(in the rows, 128 means zero)
Here are made-up things, facts about them, and rows of numbers that follow some of those facts. Name the thing behind each unnamed row.

There are 2 kinds of fact about the things: Ψ, Λ.
q_694 Ψ q_744 q_248 q_992
q_66 Ψ q_952 q_675 q_587
q_541 Ψ q_435 q_525
q_585 Ψ q_144 q_351
q_197 Ψ q_541 q_435
q_144 Ψ q_969 q_124
q_613 Ψ q_306 q_71 q_229
q_351 Ψ q_373 q_7
q_224 Ψ q_621 q_124
q_265 Ψ q_694
q_807 Ψ q_46
q_294 Ψ q_982
q_984 Ψ q_71 q_525
q_184 Ψ q_507 q_46
q_892 Ψ q_275
q_744 Ψ q_677
q_264 Ψ q_379
q_46 Ψ q_969 q_325
q_239 Ψ q_677 q_191
q_325 Ψ q_379 q_373
q_214 Ψ q_969 q_191 q_413
q_413 Ψ q_744 q_373 q_291
q_379 Ψ q_7
q_65 Ψ q_968
q_968 Ψ q_44 q_291
q_728 Ψ q_44 q_14 q_373 q_587
q_908 Ψ q_968
q_20 Ψ q_675 q_606
q_344 Ψ q_984 q_701
q_291 Ψ q_677 q_373
q_285 Ψ q_413
q_928 Ψ q_585 q_306
q_800 Ψ q_621 q_694
q_14 Ψ q_379 q_351
q_373 Ψ q_677
q_900 Ψ q_7 q_351
q_286 Ψ q_325 q_788
q_63 Ψ q_677 q_191 q_435
q_398 Ψ q_144 q_701
q_869 Ψ q_291
q_826 Ψ q_264 q_46
q_273 Ψ q_544 q_124 q_525
q_62 Ψ q_69 q_71
q_525 Ψ q_144 q_191 q_325 q_71
q_859 Ψ q_559
q_83 Ψ q_992
q_721 Ψ q_191 q_373
q_891 Ψ q_900
q_258 Ψ q_807
q_863 Ψ q_144 q_969 q_65 q_413
q_977 Ψ q_44 q_541 q_291
q_945 Ψ q_373 q_306
q_387 Ψ q_44 q_891
q_516 Ψ q_863 q_991
q_715 Ψ q_826
q_463 Ψ q_945 q_559
q_559 Ψ q_198 q_694 q_968
q_248 Ψ q_325
q_174 Ψ q_675 q_198
q_270 Ψ q_71 q_968 q_413
q_675 Ψ q_826
q_992 Ψ q_373
q_405 Ψ q_982 q_694
q_644 Ψ q_559 q_270
q_544 Ψ q_900
q_982 Ψ q_285
q_689 Ψ q_707 q_24
q_707 Ψ q_325 q_928
q_69 Ψ q_258 q_306 q_372
q_952 Ψ q_24 q_285 q_413
q_124 Ψ q_677
q_44 Ψ q_413
q_342 Ψ q_325
q_198 Ψ q_677
q_306 Ψ q_585 q_325
q_503 Ψ q_65
q_229 Ψ q_900
q_421 Ψ q_677
q_994 Ψ q_144 q_968
{q_694 q_66 q_541 q_613 q_507 q_968 q_14 q_826 q_275 q_863 q_977 q_387 q_516 q_559 q_248 q_992 q_405 q_544 q_647 q_198 q_306 q_701} Λ b
{q_585 q_197 q_144 q_224 q_807 q_294 q_984 q_184 q_892 q_46 q_239 q_325 q_413 q_65 q_728 q_20 q_344 q_291 q_900 q_63 q_398 q_273 q_62 q_525 q_606 q_721 q_903 q_258 q_945 q_463 q_174 q_270 q_644 q_44 q_503 q_71 q_229} Λ a
{q_191 q_788 q_677 q_351 q_372 q_214 q_285 q_928 q_800 q_373 q_286 q_15 q_83 q_7 q_675 q_707 q_991 q_124 q_342 q_421} Λ d
{q_265 q_24 q_744 q_264 q_379 q_908 q_621 q_969 q_869 q_859 q_587 q_891 q_435 q_715 q_135 q_982 q_689 q_69 q_952 q_994} Λ c

Named rows:
q_191: 102	152	113	127	118	101	131	115	118	127	122	119	94	113	156	142	142	111	130	119	141	135	122	153	122	137	124	114	123	140	125	140	114	145	131
q_71: 112	142	131	111	139	103	130	103	121	125	138	139	109	135	135	128	130	113	109	133	106	126	142	134	140	148	137	167	137	142	117	141	143	140	130
q_69: 148	132	117	153	96	130	128	132	130	128	127	160	127	123	120	132	125	135	150	145	104	113	124	131	128	146	120	117	128	124	124	133	129	120	128
q_372: 104	154	106	130	116	104	126	119	124	124	129	118	106	116	158	142	131	119	130	117	137	130	118	157	120	146	127	121	117	136	121	137	118	141	130
q_701: 103	145	105	146	134	120	137	107	118	135	159	117	125	169	126	129	123	111	138	119	128	131	138	151	113	118	133	145	134	125	142	134	136	125	133
q_807: 113	122	144	115	152	151	118	175	119	116	141	102	153	141	133	134	139	159	111	127	122	105	139	115	136	117	150	145	121	148	124	137	117	133	127
q_503: 136	124	153	105	138	130	127	123	125	124	122	119	130	136	129	133	124	130	112	126	118	126	131	117	140	131	144	148	129	129	124	127	138	142	121
q_968: 140	109	158	140	124	140	135	83	139	140	124	103	148	157	124	127	106	107	151	93	121	146	92	124	126	116	120	129	129	74	153	96	156	150	116
q_863: 105	112	157	137	103	137	156	103	112	127	108	91	134	162	130	160	120	123	132	118	138	121	124	115	126	84	118	136	159	116	152	129	125	126	130
q_20: 127	132	133	113	143	134	123	140	127	124	139	126	139	126	129	127	131	140	107	123	124	122	137	121	142	134	141	152	121	143	118	129	133	135	130
q_264: 140	144	135	135	108	137	131	161	125	131	149	114	141	144	107	122	127	168	165	148	136	105	115	127	126	119	138	106	121	126	125	116	107	135	112
q_826: 111	124	123	150	138	173	123	175	117	131	160	82	175	172	131	140	133	157	140	103	142	102	138	129	106	93	145	133	119	129	145	135	114	113	128
q_891: 180	150	114	152	91	144	125	132	138	121	87	164	116	141	102	135	103	155	115	153	158	95	141	120	118	120	119	119	127	104	95	124	136	77	121
q_273: 137	118	147	111	149	135	122	121	123	125	110	132	117	142	129	132	130	126	97	141	126	117	139	117	133	128	134	147	133	138	111	136	134	116	127
q_124: 123	106	120	101	161	140	120	130	121	158	62	137	101	114	141	144	184	96	132	125	167	126	131	130	99	101	123	83	106	132	117	121	109	115	129
q_928: 134	116	126	141	101	119	114	125	131	109	118	128	113	96	156	116	114	110	124	129	128	139	108	134	112	153	115	101	126	135	128	142	106	114	128
q_421: 121	114	112	108	159	131	118	134	128	151	82	136	107	104	142	134	176	98	138	120	163	136	126	134	103	109	119	85	104	139	120	122	115	119	129
q_689: 138	136	124	148	97	127	136	139	126	130	129	151	135	124	118	141	135	141	150	141	109	111	122	128	129	133	118	116	129	122	124	131	125	129	127

Rows to name:
No name comes twice in this set of rows, the named rows included.
123	126	122	153	123	140	136	111	130	131	129	118	140	150	118	129	112	124	129	111	137	138	130	128	120	108	121	134	134	108	145	122	144	109	134 -> q_387
116	128	118	146	126	135	137	118	123	132	142	110	137	160	126	134	118	117	138	116	130	132	133	134	114	106	124	133	135	116	148	128	135	118	130 -> q_516
113	128	104	154	132	144	132	130	127	134	142	118	145	149	124	132	119	130	135	109	137	129	138	136	116	107	128	140	129	114	143	126	142	109	135 -> q_66
126	122	156	103	140	123	128	121	116	126	119	114	122	149	130	134	124	128	109	139	121	121	126	115	142	132	138	153	136	133	118	133	127	138	120 -> q_398
147	151	115	112	125	109	122	130	144	114	137	90	112	96	118	87	99	140	137	147	191	173	107	134	125	125	130	77	129	127	122	95	94	136	116 -> q_351
135	113	175	105	118	126	143	93	135	120	102	124	131	118	131	147	117	119	103	111	111	132	113	104	162	137	122	155	142	112	128	121	153	154	125 -> q_270
156	119	175	128	97	130	136	109	123	143	107	125	128	166	122	152	118	129	162	136	108	95	94	113	129	130	130	114	129	94	123	120	132	150	104 -> q_994
133	136	108	157	88	137	147	147	132	125	112	163	148	98	114	151	133	157	135	120	116	111	134	119	140	122	113	123	127	120	125	134	138	118	141 -> q_982
134	120	114	158	119	135	126	104	126	128	133	133	124	143	124	119	104	110	123	124	119	141	135	130	107	124	111	133	142	115	143	138	143	100	138 -> q_613
96	129	120	143	76	124	167	124	141	101	75	121	132	57	146	171	131	144	108	88	157	138	129	116	159	105	100	119	143	135	138	131	118	132	153 -> q_285
136	94	168	108	130	116	128	108	111	114	116	129	102	150	144	128	122	107	103	161	95	124	129	112	128	140	124	142	155	150	128	155	110	118	126 -> q_525
131	132	116	138	134	135	127	128	125	127	156	88	136	167	104	104	97	134	139	138	163	146	130	133	113	106	139	124	137	119	146	111	115	117	119 -> q_14

Now the same things, written a new way:
Some rows with their names:
q_991: 110	163	119	120	107	145	146	126	148	112	98	88	121	104	109	98	145	125	146	124	114	111	92	125	92	120	150	128	110	94	146	139	124	156	101	164	107	117	155	114	121	126	118	101	124	131	143	137	94	116	112	132
q_903: 121	136	114	139	131	153	119	125	125	120	136	118	117	128	110	119	119	145	141	130	129	152	136	113	105	120	130	125	141	120	128	120	126	132	109	135	133	131	108	105	137	139	133	118	118	128	154	135	104	144	128	116
q_24: 106	127	122	145	103	126	104	126	104	142	116	102	139	123	70	113	139	114	164	126	99	133	149	97	100	103	163	115	130	129	122	115	114	148	103	169	121	155	125	127	115	116	117	120	119	131	105	117	111	135	95	151
q_398: 141	138	117	136	138	191	158	130	157	107	140	132	114	136	161	113	118	151	139	147	149	140	101	143	98	130	103	145	139	82	144	106	130	130	113	107	134	94	154	107	107	143	126	86	112	149	175	166	103	147	159	98
q_503: 120	123	114	140	124	169	150	138	128	113	110	136	118	122	144	119	128	138	121	129	159	124	142	110	100	112	124	137	130	86	141	108	118	131	123	114	116	103	141	91	116	153	134	99	107	120	158	154	99	138	125	100
q_413: 116	116	87	159	125	148	108	135	106	116	104	133	120	105	100	136	127	117	144	136	101	109	170	106	135	120	135	127	136	105	132	122	115	138	114	165	130	112	106	91	111	157	138	137	111	116	143	148	109	125	94	126
q_463: 128	113	114	127	160	160	130	123	123	113	131	173	106	138	150	121	119	125	142	117	173	116	149	111	138	106	102	123	161	124	142	115	152	136	121	102	133	101	115	120	119	142	157	123	135	140	137	146	103	178	130	98
q_721: 141	118	100	129	149	149	124	140	123	97	141	176	109	136	144	133	115	123	134	132	147	122	162	102	140	121	103	137	157	114	150	125	138	132	128	106	141	91	128	109	115	151	137	112	123	142	136	165	107	165	122	102
q_992: 134	97	125	120	122	113	98	129	121	125	118	159	152	105	111	129	160	115	158	112	112	118	160	88	151	130	129	113	135	106	143	146	124	151	101	130	128	123	104	137	127	102	160	157	136	138	123	131	97	151	109	136
q_900: 181	139	96	138	165	128	73	124	109	109	180	120	107	130	108	139	120	126	168	156	62	165	155	97	134	118	115	127	135	134	119	141	117	119	113	139	183	119	113	102	108	133	87	117	120	155	142	163	109	155	136	150
q_83: 134	133	122	102	132	142	148	122	128	106	114	150	130	124	143	112	142	93	137	101	163	110	134	105	147	114	131	112	160	142	155	132	161	164	116	113	123	114	125	142	131	130	168	138	140	137	106	146	85	186	98	117
q_379: 159	143	119	138	145	116	83	113	101	134	168	87	128	143	82	119	126	115	163	145	72	151	153	86	105	113	144	114	131	156	114	129	107	131	111	153	163	154	138	137	116	108	94	105	121	150	101	131	128	172	123	163
q_258: 145	159	130	136	148	183	118	106	138	130	149	82	106	145	121	87	127	170	166	130	115	175	98	137	94	114	122	110	143	119	122	127	134	137	102	134	150	134	133	122	140	107	112	112	118	159	151	133	108	150	154	117
q_908: 125	100	134	119	124	150	164	141	131	127	105	154	133	127	151	119	129	108	112	127	146	99	151	111	114	104	123	136	133	100	147	90	123	141	123	120	110	113	154	118	97	137	142	88	122	142	129	156	121	159	113	122
q_587: 118	124	121	144	107	102	94	122	94	137	130	102	139	128	61	124	132	101	137	131	95	129	182	68	92	98	168	116	106	150	114	129	89	148	118	164	131	153	131	112	113	130	106	108	124	111	103	132	127	137	75	160
q_701: 148	138	142	130	114	148	132	135	165	127	123	100	137	91	116	117	158	148	167	155	75	145	99	119	97	134	135	118	102	68	145	137	105	133	83	166	134	108	149	115	117	90	115	118	100	157	158	128	117	110	158	141
q_239: 142	113	102	125	141	155	140	143	132	110	124	166	108	135	145	138	116	125	125	135	148	114	156	111	134	131	97	141	150	93	155	109	137	136	127	114	135	91	124	106	102	153	151	111	126	133	157	170	105	161	121	106
q_372: 150	191	130	102	139	153	125	111	154	116	146	84	127	123	114	89	144	140	191	131	86	150	74	129	117	125	137	106	136	133	138	136	143	146	87	160	143	121	144	139	134	95	112	110	124	166	129	128	89	150	149	139

Name these rows:
No name comes twice in this set of rows, the named rows included.
156	153	158	105	147	170	148	125	142	145	151	109	130	153	141	94	142	150	155	137	125	165	103	134	104	106	104	106	145	134	140	89	142	141	105	116	129	137	165	146	120	93	127	84	122	179	125	138	124	173	159	110 -> q_69
172	144	146	109	137	143	103	122	135	132	167	114	143	111	125	110	155	147	179	149	75	170	112	113	127	133	122	100	128	111	141	146	121	134	96	133	163	128	136	137	135	86	127	131	119	178	123	131	109	153	165	142 -> q_306
118	127	140	126	114	150	138	135	128	136	128	120	136	141	110	103	142	124	142	125	126	118	138	119	91	101	135	125	136	118	143	94	123	140	114	141	115	145	149	127	119	116	122	100	117	143	123	134	118	149	107	125 -> q_135
124	150	78	126	113	111	101	143	131	114	86	108	124	59	74	140	157	86	177	126	47	98	140	111	143	137	150	109	118	121	130	144	118	159	88	209	119	104	110	106	115	131	112	143	114	120	121	147	99	106	76	158 -> q_677
148	157	87	117	132	97	95	132	118	116	121	112	130	91	77	145	145	89	175	132	59	112	148	94	154	119	147	104	127	140	124	158	131	153	93	186	143	110	112	127	111	122	102	151	123	131	114	149	93	144	83	157 -> q_373
150	152	98	108	123	142	146	139	152	101	114	120	125	97	118	122	155	100	168	135	91	106	111	129	125	133	136	111	127	108	142	140	146	144	94	172	131	101	142	124	116	123	126	123	118	145	137	156	95	137	108	136 -> q_124
162	110	127	124	111	123	133	141	142	116	127	131	135	100	143	137	156	121	133	146	109	123	141	100	118	136	123	140	102	67	153	140	113	129	119	114	148	102	154	102	99	116	121	103	113	142	152	168	124	136	135	123 -> q_541
134	133	107	138	111	128	117	144	128	141	109	117	131	96	102	134	151	112	162	160	53	118	148	119	116	115	128	132	121	102	130	108	104	129	100	195	134	117	133	113	89	135	105	103	94	148	125	148	127	114	104	154 -> q_435
130	131	154	128	119	119	108	110	105	132	150	93	125	165	77	100	126	121	136	137	118	160	151	76	80	95	148	127	131	151	118	124	103	139	130	123	133	167	148	135	123	113	114	91	127	132	112	125	133	164	116	151 -> q_264
133	121	160	111	132	145	136	115	119	135	155	129	130	158	132	104	134	118	129	120	161	139	144	105	104	93	124	130	155	142	142	103	138	145	120	102	126	145	153	140	117	112	148	91	130	151	109	136	124	175	127	113 -> q_689
141	140	135	99	115	137	181	136	149	94	119	136	116	138	160	116	137	107	111	119	175	111	115	102	108	123	118	135	130	106	151	117	141	160	129	99	117	92	169	110	111	139	146	96	138	131	136	175	103	165	116	113 -> q_214
153	145	93	140	155	152	72	122	115	122	153	101	113	117	82	123	128	142	197	139	65	158	134	113	127	115	126	105	148	143	123	141	128	131	93	157	159	132	99	119	131	110	95	133	105	145	132	134	107	139	134	137 -> q_325
149	174	115	113	131	136	117	104	132	114	154	91	120	122	94	98	152	126	186	131	97	146	103	107	113	116	142	104	139	140	128	149	139	156	96	149	136	125	138	131	136	105	119	129	127	150	113	139	93	147	120	142 -> q_788
90	105	124	137	126	161	131	127	110	121	115	153	121	131	120	105	122	130	127	107	174	119	154	103	127	110	125	118	155	121	137	121	137	145	121	110	112	126	98	115	135	151	156	139	134	116	137	137	95	157	106	102 -> q_294

Now the same things, written a new way:
Known rows:
q_587: 154	141	131	139	156	110	93	123	113	124	141	80	145	129	114	113	146	117	118	155	139	124	112	111	145	104	122
q_306: 165	102	152	145	118	105	116	119	114	106	183	132	156	122	130	158	104	127	141	135	161	124	135	145	136	119	136
q_405: 152	97	101	146	119	118	133	113	117	127	156	116	167	112	118	126	111	106	146	104	149	112	106	165	89	107	145
q_273: 87	108	142	115	110	143	134	124	138	136	116	125	143	139	164	141	125	111	146	121	139	116	129	158	109	129	156
q_224: 131	124	104	110	125	134	138	117	132	127	120	139	126	140	172	124	122	101	138	106	138	120	99	149	86	139	160
q_62: 119	85	148	105	126	165	103	127	129	163	147	131	80	129	166	149	112	116	153	110	123	123	129	158	124	119	126
q_606: 124	135	152	135	173	132	96	132	111	161	134	126	126	137	143	91	140	115	135	165	152	150	125	137	87	135	122
q_14: 127	117	162	142	123	102	131	129	113	105	155	112	192	115	116	133	105	124	152	141	152	114	136	160	119	111	160
q_46: 137	129	150	130	125	139	117	121	128	141	137	146	109	124	174	118	136	126	124	162	176	135	131	126	128	137	124
q_144: 147	125	143	118	131	147	132	108	134	110	129	141	119	134	174	145	150	121	113	156	175	132	122	109	122	139	128
q_24: 196	147	127	132	146	101	79	120	115	107	145	71	123	117	138	155	145	104	132	133	153	116	113	102	149	98	115
q_69: 151	100	128	127	120	126	104	137	109	132	161	115	116	126	159	150	139	113	144	149	120	120	94	148	181	97	132
q_372: 166	131	119	139	158	146	106	114	104	112	162	142	83	120	128	152	111	105	151	144	155	116	126	164	165	122	106
q_344: 109	94	162	94	129	160	108	126	121	146	122	133	117	133	170	155	131	106	145	121	130	116	127	155	101	125	128
q_559: 155	80	102	151	151	120	145	112	122	113	170	129	163	136	91	120	103	118	125	122	131	119	118	144	94	128	133
q_198: 146	104	110	146	144	112	139	93	126	97	167	129	175	141	106	132	118	121	125	119	152	123	115	136	87	125	133
q_969: 176	126	139	130	138	123	116	113	110	87	149	130	144	134	146	149	173	128	101	191	157	121	106	94	166	123	104
q_398: 128	102	142	100	124	155	124	125	125	132	114	142	128	120	183	151	138	103	140	137	147	113	113	133	104	131	137

Name these rows:
No name comes twice in this set of rows, the named rows included.
138	120	137	121	118	128	125	123	136	138	140	129	113	140	158	131	109	122	138	112	148	130	129	136	126	128	149 -> q_945
100	121	135	128	128	144	121	122	137	159	121	115	131	131	143	95	137	115	144	142	150	133	115	156	92	130	144 -> q_174
134	150	138	134	160	140	109	72	126	74	150	137	127	159	107	166	148	113	138	146	161	119	142	131	137	136	93 -> q_191
143	109	130	153	128	98	130	119	115	119	174	124	164	128	120	127	103	130	144	127	146	124	130	161	120	116	149 -> q_248
138	125	96	137	134	111	129	106	125	94	145	101	144	158	121	135	152	117	114	143	132	118	89	110	136	120	133 -> q_744
154	143	121	134	162	140	113	107	108	105	135	125	114	117	122	139	121	85	150	147	132	111	120	174	121	121	121 -> q_15
168	92	160	124	158	124	108	109	92	87	168	144	172	129	138	170	137	115	126	150	153	120	138	145	87	113	108 -> q_701
128	119	143	119	119	147	126	135	125	152	119	139	121	109	177	119	130	118	136	147	169	126	114	149	117	126	141 -> q_184
112	124	126	133	107	142	133	131	143	159	117	88	135	116	155	99	112	105	142	114	132	109	133	144	106	118	149 -> q_728
162	101	144	134	155	120	123	124	100	115	154	123	176	120	126	136	115	101	148	130	143	120	117	160	82	118	135 -> q_647
132	103	162	160	140	121	124	128	109	135	159	132	186	110	128	99	135	125	147	175	164	131	127	160	113	107	135 -> q_826
132	159	143	161	172	136	110	118	114	132	144	120	118	116	101	93	139	121	146	182	160	126	130	171	141	130	103 -> q_675
158	145	145	96	161	137	108	139	101	133	112	123	134	128	180	134	122	78	150	124	137	118	123	158	62	131	143 -> q_892
183	142	97	126	162	101	113	117	102	97	154	125	140	163	139	135	136	108	130	144	124	126	83	124	133	123	147 -> q_621

